Below are the code and all the weights of a small trained network. Each question names an input and a class and asks about switching units off, where a switched-off unit gives its printed mean instead of its output.

import numpy as np


def w(rows, s, z=0):
    codes = np.array(rows[::2]) - 128.0
    scale = np.full(codes.shape[1], s)
    scale[-1] = z or s
    return codes * scale


def norm(h):
    return h / np.sqrt((h * h).mean(-1, keepdims=True) + 1e-5)


def f(y):
    return np.maximum(y, 0)


def log_softmax(a):
    a = a - a.max(-1, keepdims=True)
    return a - np.log(np.exp(a).sum(-1, keepdims=True))


def net(x, mask):
    res = np.array(x, float).reshape(1, 8) / 4 @ E
    u = 0
    for l in range(3):
        y = f(norm(res) @ A[l][:, :-1].T + A[l][:, -1])
        res = res + np.where(mask[u : u + 7], y, B[l][:, -1]) @ B[l][:, :-1]
        u += 7
    return log_softmax(norm(res)[-1] @ U[:, :-1].T + U[:, -1])


A, B = {}, {}
E = w([
[12,147,132,117,146],'x0',
[254,139,176,173,95],'x1',
[111,152,157,195,170],'x2',
[156,76,78,156,167],'x3',
[130,6,134,160,18],'x4',
[154,114,214,148,146],'x5',
[130,147,211,29,145],'x6',
[108,126,124,146,57],'x7',
],0.0087)
A[0] = w([
[130,202,5,94,223,184],'0.n0',
[124,155,203,125,70,114],'0.n1',
[203,231,126,158,79,71],'0.n2',
[222,158,104,175,152,127],'0.n3',
[180,192,154,77,116,4],'0.n4',
[96,223,141,61,94,36],'0.n5',
[85,106,16,82,27,93],'0.n6',
],0.017,0.0026)
B[0] = w([
[104,154,178,20,249,251],'0.n0',
[63,126,146,73,132,182],'0.n1',
[144,130,238,175,54,192],'0.n2',
[190,57,142,176,112,194],'0.n3',
[163,72,167,17,156,179],'0.n4',
[43,124,72,76,161,202],'0.n5',
[193,130,15,209,70,212],'0.n6',
],0.018,0.012)
A[1] = w([
[133,121,129,81,44,88],'1.n0',
[57,105,115,54,108,138],'1.n1',
[46,80,192,226,166,175],'1.n2',
[105,167,47,147,145,130],'1.n3',
[139,134,123,160,199,146],'1.n4',
[8,101,181,144,72,254],'1.n5',
[129,128,60,173,7,94],'1.n6',
],0.016,0.0031)
B[1] = w([
[135,52,138,101,173,175],'1.n0',
[170,118,47,121,139,254],'1.n1',
[172,183,36,184,176,195],'1.n2',
[123,29,209,89,99,195],'1.n3',
[192,132,88,62,131,178],'1.n4',
[189,188,62,157,249,229],'1.n5',
[189,55,92,166,133,236],'1.n6',
],0.019,0.0085)
A[2] = w([
[93,141,123,139,107,3],'2.n0',
[45,157,156,178,92,175],'2.n1',
[74,185,146,84,150,122],'2.n2',
[3,176,180,89,133,117],'2.n3',
[97,162,138,116,110,48],'2.n4',
[33,166,114,66,140,200],'2.n5',
[89,185,143,135,100,58],'2.n6',
],0.02,0.0028)
B[2] = w([
[94,81,176,168,143,128],'2.n0',
[191,160,100,112,153,128],'2.n1',
[120,105,98,87,149,222],'2.n2',
[161,89,6,90,108,188],'2.n3',
[110,86,113,164,141,128],'2.n4',
[47,107,119,116,187,254],'2.n5',
[88,163,155,148,176,128],'2.n6',
],0.024,0.0082)
U = w([
[131,213,117,157,161,77],'0',
[90,175,113,91,49,3],'1',
[84,110,73,32,221,231],'2',
[198,50,57,178,86,213],'3',
[172,129,246,83,164,132],'4',
[3,158,154,164,106,17],'5',
[66,153,147,177,118,23],'6',
],0.015,0.0062)

Each question gives the input, the list of numbers given to net, and the class t.
The units are the neurons (one row each of A and B). Each row of codes is followed by its name. A weight is (code - 128) times the scale printed after its matrix; where a second scale follows, it is the last column's (A, B and U).
mask holds one flag per neuron, layer by layer. A switched-off neuron (its flag False) gives its mean, the last column of its row in B, instead of its output. The means were averaged over made-up inputs and are rounded, as every weight is.
A unit's drop is (log p(t) with every unit on - log p(t) with that unit switched off) / (log p(t) with every unit on - log p(t) with every unit switched off).
The circuit of an input: a set's keep is (log p(t) with only the set's units on - log p(t) with every unit switched off) / (log p(t) with every unit on - log p(t) with every unit switched off). Starting from the 12 units with the biggest drops (on a tie, the unit counted first), units are removed one at a time, each time the one whose removal leaves the highest keep (on an exact tie, the one counted first), for as long as the keep stays at least 0.8.
circuit, biggest first: the units of the circuit, biggest drop first
k most important neurons: the k neurons with the biggest drops, biggest first
top k neurons in layer l: the k neurons of layer l with the biggest drops, biggest first
drop when u is switched off: that unit's drop, to one decimal
input [-8,-3,6,7,-5,5,0,5], class 3: circuit, biggest first -> (0.n3)
input [0,8,-6,-4,-5,-6,-3,-4], class 4: top 2 neurons in layer 0 -> (0.n2; 0.n3)
input [1,7,-1,5,-3,-8,-1,2], class 4: 2 most important neurons -> (0.n0; 0.n2)
input [4,4,7,-3,0,-3,-2,-6], class 0: 2 most important neurons -> (1.n2; 0.n4)
input [-7,8,-4,-8,7,6,-2,-7], class 4: top 3 neurons in layer 0 -> (0.n6; 0.n1; 0.n4)
input [0,3,-1,-3,1,6,-5,-7], class 3: 2 most important neurons -> (0.n0; 0.n3)
input [-4,8,0,3,1,-2,4,8], class 4: top 3 neurons in layer 0 -> (0.n6; 0.n4; 0.n1)
input [7,7,3,-2,1,2,-6,6], class 3: top 4 neurons in layer 0 -> (0.n0; 0.n5; 0.n4; 0.n2)
input [8,8,8,1,3,-1,-7,-7], class 3: drop when 0.n0 is switched off -> 0.2
input [8,3,8,0,7,0,-3,-5], class 0: drop when 0.n6 is switched off -> 0.7
input [-7,-7,8,2,1,-6,3,8], class 3: drop when 0.n6 is switched off -> 1.2
input [-7,7,-8,0,-8,-2,-2,6], class 4: drop when 2.n1 is switched off -> 0.0
